Below is a small trained network, with its code and all its weights. Each question gives an input and a class and asks what happens when units are switched off, that is, made to give their printed mean instead of their output.

import numpy as np


def w(rows, s, z=0):
    codes = np.array(rows[::2]) - 128.0
    scale = np.full(codes.shape[1], s)
    scale[-1] = z or s
    return codes * scale


def f(y):
    return y / 2 * (1 + np.tanh(0.7978845608 * (y + 0.044715 * y**3)))


def log_softmax(a):
    a = a - a.max(-1, keepdims=True)
    return a - np.log(np.exp(a).sum(-1, keepdims=True))


def net(x, mask):
    res = np.array(x, float).reshape(1, 8) / 4 @ E
    y = f(res @ A[0][:, :-1].T + A[0][:, -1])
    res = res + np.where(mask, y, B[0][:, -1]) @ B[0][:, :-1]
    return log_softmax(res[-1] @ U[:, :-1].T + U[:, -1])


A, B = {}, {}
E = w([
[150,183,114,131,127,64,141,112,69,105],'x0',
[90,63,70,161,217,129,109,125,90,138],'x1',
[152,161,164,125,144,83,90,88,167,138],'x2',
[166,22,71,67,111,45,183,99,133,124],'x3',
[78,54,175,99,31,204,225,224,13,107],'x4',
[64,169,133,2,75,222,162,209,44,110],'x5',
[113,111,33,124,233,66,95,195,138,147],'x6',
[171,185,210,192,127,63,105,209,199,147],'x7',
],0.0056)
A[0] = w([
[77,117,134,143,251,106,93,225,17,132,154],'N0',
[122,80,83,96,122,174,146,122,153,129,22],'N1',
[129,127,93,145,210,33,94,21,155,133,108],'N2',
[137,126,95,161,189,130,123,215,113,136,110],'N3',
[120,176,247,171,81,152,109,95,109,129,78],'N4',
[116,113,134,109,154,206,132,154,132,138,170],'N5',
[146,113,123,149,93,133,159,123,123,130,146],'N6',
[92,245,141,47,118,247,102,73,27,121,174],'N7',
[98,112,123,127,165,202,106,111,84,128,163],'N8',
[155,248,92,169,159,28,127,137,88,119,93],'N9',
[126,26,133,107,128,154,146,155,189,136,142],'N10',
[113,100,159,133,189,102,91,70,151,136,126],'N11',
[126,71,109,247,106,159,156,26,4,120,140],'N12',
[147,117,142,38,48,28,178,141,5,121,251],'N13',
],0.014,0.0031)
B[0] = w([
[4,94,102,131,127,180,120,130,140,131,182],'N0',
[150,125,118,150,139,84,125,166,157,134,152],'N1',
[193,52,132,146,195,85,117,111,123,131,253],'N2',
[54,164,83,94,146,128,150,136,108,119,159],'N3',
[131,195,221,141,143,136,121,117,125,131,194],'N4',
[115,112,128,134,81,101,132,98,121,123,160],'N5',
[163,139,123,108,133,166,143,129,119,122,144],'N6',
[118,76,30,122,7,92,117,152,146,131,221],'N7',
[166,101,126,110,90,150,140,123,133,124,163],'N8',
[178,172,136,145,153,64,117,131,130,130,182],'N9',
[142,94,120,134,85,114,110,107,121,127,169],'N10',
[142,89,127,137,115,59,125,125,106,123,186],'N11',
[93,44,128,95,136,196,151,119,122,124,189],'N12',
[117,56,81,116,38,162,121,120,134,129,213],'N13',
],0.02,0.017)
U = w([
[107,67,65,82,75,163,142,130,129,128,201],'0',
[83,154,105,124,176,133,130,157,119,132,99],'1',
[195,110,123,148,190,74,108,99,121,135,118],'2',
[158,208,93,98,152,134,161,176,134,124,2],'3',
[156,134,196,117,130,193,173,91,106,124,81],'4',
[175,253,190,154,100,114,108,154,150,142,132],'5',
],0.0073,0.0054)

Each question gives the input, the list of numbers given to net, and the class t.
The units are the neurons (one row each of A and B). Each row of codes is followed by its name. A weight is (code - 128) times the scale printed after its matrix; where a second scale follows, it is the last column's (A, B and U).
mask holds one flag per neuron, in row order. A switched-off neuron (its flag False) gives its mean, the last column of its row in B, instead of its output. The means were averaged over made-up inputs and are rounded, as every weight is.
A unit's drop is (log p(t) with every unit on - log p(t) with that unit switched off) / (log p(t) with every unit on - log p(t) with every unit switched off).
The circuit of an input: a set's keep is (log p(t) with only the set's units on - log p(t) with every unit switched off) / (log p(t) with every unit on - log p(t) with every unit switched off). Starting from the 12 units with the biggest drops (on a tie, the unit counted first), units are removed one at a time, each time the one whose removal leaves the highest keep (on an exact tie, the one counted first), for as long as the keep stays at least 0.8.
units of the circuit, in order: the units of the circuit, biggest drop first
top k neurons: the k neurons with the biggest drops, biggest first
drop of u: that unit's drop, to one decimal
input [-5,-5,8,-4,-1,6,4,3], class 5: top 2 neurons -> [N13 N12]
input [-6,3,2,-8,6,0,-5,8], class 5: units of the circuit, in order -> [N4]
input [-6,4,3,0,5,-5,-3,4], class 4: units of the circuit, in order -> [N7 N2 N13]
input [-5,-1,-3,-1,0,1,6,6], class 1: units of the circuit, in order -> [N7 N13 N3]
input [-2,1,8,-5,-1,3,-4,0], class 5: top 2 neurons -> [N4 N13]
input [-6,3,0,-3,-2,0,2,7], class 1: top 2 neurons -> [N7 N13]
input [-5,-1,3,-1,5,-8,-4,-4], class 4: top 2 neurons -> [N7 N13]
input [0,3,0,1,-1,-7,-2,2], class 2: drop of N7 -> 0.0
input [0,-5,0,-1,-3,2,3,3], class 5: drop of N2 -> 0.3
input [-4,-8,7,5,-3,5,5,8], class 5: drop of N2 -> 0.4
input [-3,-3,0,-6,0,3,3,6], class 5: drop of N12 -> 0.1
